Below are the code and all the weights of a small trained network. Each question names an input and a class and asks about switching units off, where a switched-off unit gives its printed mean instead of its output.

import numpy as np


def w(rows, s, z=0):
    codes = np.array(rows[::2]) - 128.0
    scale = np.full(codes.shape[1], s)
    scale[-1] = z or s
    return codes * scale


def norm(h):
    return h / np.sqrt((h * h).mean(-1, keepdims=True) + 1e-5)


def f(y):
    return y / 2 * (1 + np.tanh(0.7978845608 * (y + 0.044715 * y**3)))


def log_softmax(a):
    a = a - a.max(-1, keepdims=True)
    return a - np.log(np.exp(a).sum(-1, keepdims=True))


def net(x, mask):
    res = np.array(x, float).reshape(1, 4) / 4 @ E
    u = 0
    for l in range(2):
        y = f(norm(res) @ A[l][:, :-1].T + A[l][:, -1])
        res = res + np.where(mask[u : u + 9], y, B[l][:, -1]) @ B[l][:, :-1]
        u += 9
    return log_softmax(norm(res)[-1] @ U[:, :-1].T + U[:, -1])


A, B = {}, {}
E = w([
[176,204,171,103,150,35,247],'x0',
[101,229,144,101,128,144,99],'x1',
[100,81,159,140,113,206,181],'x2',
[241,96,156,146,27,155,121],'x3',
],0.011)
A[0] = w([
[101,80,143,129,131,164,189,102],'0.n1',
[215,169,141,125,115,98,65,186],'0.n2',
[129,189,158,128,111,169,190,128],'0.n3',
[114,97,112,139,151,75,145,172],'0.n4',
[126,152,130,105,106,148,116,86],'0.n5',
[123,54,110,144,142,115,121,119],'0.n6',
[6,157,125,123,156,149,96,64],'0.n7',
[103,114,137,133,118,165,102,255],'0.n8',
[102,102,122,118,114,196,121,22],'0.n9',
],0.026,0.0074)
B[0] = w([
[135,82,126,169,88,176,168,193],'0.n1',
[137,148,59,151,57,136,149,237],'0.n2',
[134,91,191,70,160,143,172,206],'0.n3',
[143,161,146,77,164,107,149,181],'0.n4',
[184,152,149,172,130,142,85,142],'0.n5',
[121,153,162,64,79,212,132,192],'0.n6',
[102,126,20,102,130,171,57,254],'0.n7',
[164,106,145,164,151,207,26,227],'0.n8',
[112,113,100,157,117,2,208,189],'0.n9',
],0.026,0.015)
A[1] = w([
[94,143,180,113,228,37,84,133],'1.n1',
[214,143,182,133,42,149,187,149],'1.n2',
[77,185,201,147,92,117,116,136],'1.n3',
[143,116,160,120,237,174,65,169],'1.n4',
[147,119,227,156,118,139,117,111],'1.n5',
[97,45,136,118,111,145,167,3],'1.n6',
[161,117,254,203,159,161,99,154],'1.n7',
[34,27,200,151,89,117,127,75],'1.n8',
[116,193,94,64,75,74,135,63],'1.n9',
],0.018,0.0052)
B[1] = w([
[54,169,44,64,168,89,72,139],'1.n1',
[90,113,176,92,255,208,132,251],'1.n2',
[162,52,47,34,25,63,179,122],'1.n3',
[153,172,250,180,80,48,86,176],'1.n4',
[146,131,135,118,69,85,176,153],'1.n5',
[192,144,93,160,163,155,175,160],'1.n6',
[196,210,185,66,157,70,200,161],'1.n7',
[122,99,111,73,199,150,226,155],'1.n8',
[184,113,220,188,128,95,191,170],'1.n9',
],0.017,0.016)
U = w([
[126,123,174,105,95,104,64,45],'0',
[141,95,63,134,116,226,3,209],'1',
[169,176,56,192,61,101,142,88],'2',
[81,97,128,154,125,69,109,2],'3',
[173,115,173,82,153,168,221,214],'4',
[88,58,114,145,130,68,103,4],'5',
[139,42,134,176,154,106,104,18],'6',
[91,156,119,55,178,28,92,204],'7',
],0.017,0.0065)

Each question gives the input, the list of numbers given to net, and the class t.
The units are the neurons (one row each of A and B). Each row of codes is followed by its name. A weight is (code - 128) times the scale printed after its matrix; where a second scale follows, it is the last column's (A, B and U).
mask holds one flag per neuron, layer by layer. A switched-off neuron (its flag False) gives its mean, the last column of its row in B, instead of its output. The means were averaged over made-up inputs and are rounded, as every weight is.
A unit's drop is (log p(t) with every unit on - log p(t) with that unit switched off) / (log p(t) with every unit on - log p(t) with every unit switched off).
The circuit of an input: a set's keep is (log p(t) with only the set's units on - log p(t) with every unit switched off) / (log p(t) with every unit on - log p(t) with every unit switched off). Starting from the 12 units with the biggest drops (on a tie, the unit counted first), units are removed one at a time, each time the one whose removal leaves the highest keep (on an exact tie, the one counted first), for as long as the keep stays at least 0.8.
units of the circuit, in order: the units of the circuit, biggest drop first
unit that matters most: the unit with the biggest drop
k most important neurons: the k neurons with the biggest drops, biggest first
k most important neurons of layer l: the k neurons of layer l with the biggest drops, biggest first
drop when u is switched off: that unit's drop, to one decimal
input [-7,-4,4,0], class 4: units of the circuit, in order : (0.n9)
input [-4,-8,1,7], class 4: 2 most important neurons : (0.n7; 0.n2)
input [5,-3,-5,8], class 2: 2 most important neurons of layer 1 : (1.n8; 1.n7)
input [-1,-5,-7,2], class 4: 2 most important neurons of layer 0 : (0.n7; 0.n8)
input [4,8,-4,-8], class 7: 3 most important neurons of layer 0 : (0.n8; 0.n2; 0.n1)
input [1,1,-2,-1], class 2: 2 most important neurons : (1.n2; 0.n8)
input [1,3,-3,3], class 2: 2 most important neurons of layer 0 : (0.n2; 0.n8)
input [-5,-8,-8,-2], class 4: 2 most important neurons : (0.n7; 0.n6)
input [0,8,5,3], class 4: 2 most important neurons of layer 0 : (0.n3; 0.n7)
input [0,-7,-5,4], class 4: 2 most important neurons of layer 0 : (0.n7; 0.n8)
input [-1,7,-6,7], class 2: 2 most important neurons : (0.n2; 0.n8)
input [5,2,-4,-6], class 7: drop when 0.n2 is switched off : 0.1
input [-7,-5,6,1], class 4: drop when 0.n7 is switched off : 1.0
input [6,-8,-6,-7], class 7: drop when 1.n1 is switched off : 0.1
input [7,2,1,-7], class 7: unit that matters most : 0.n2
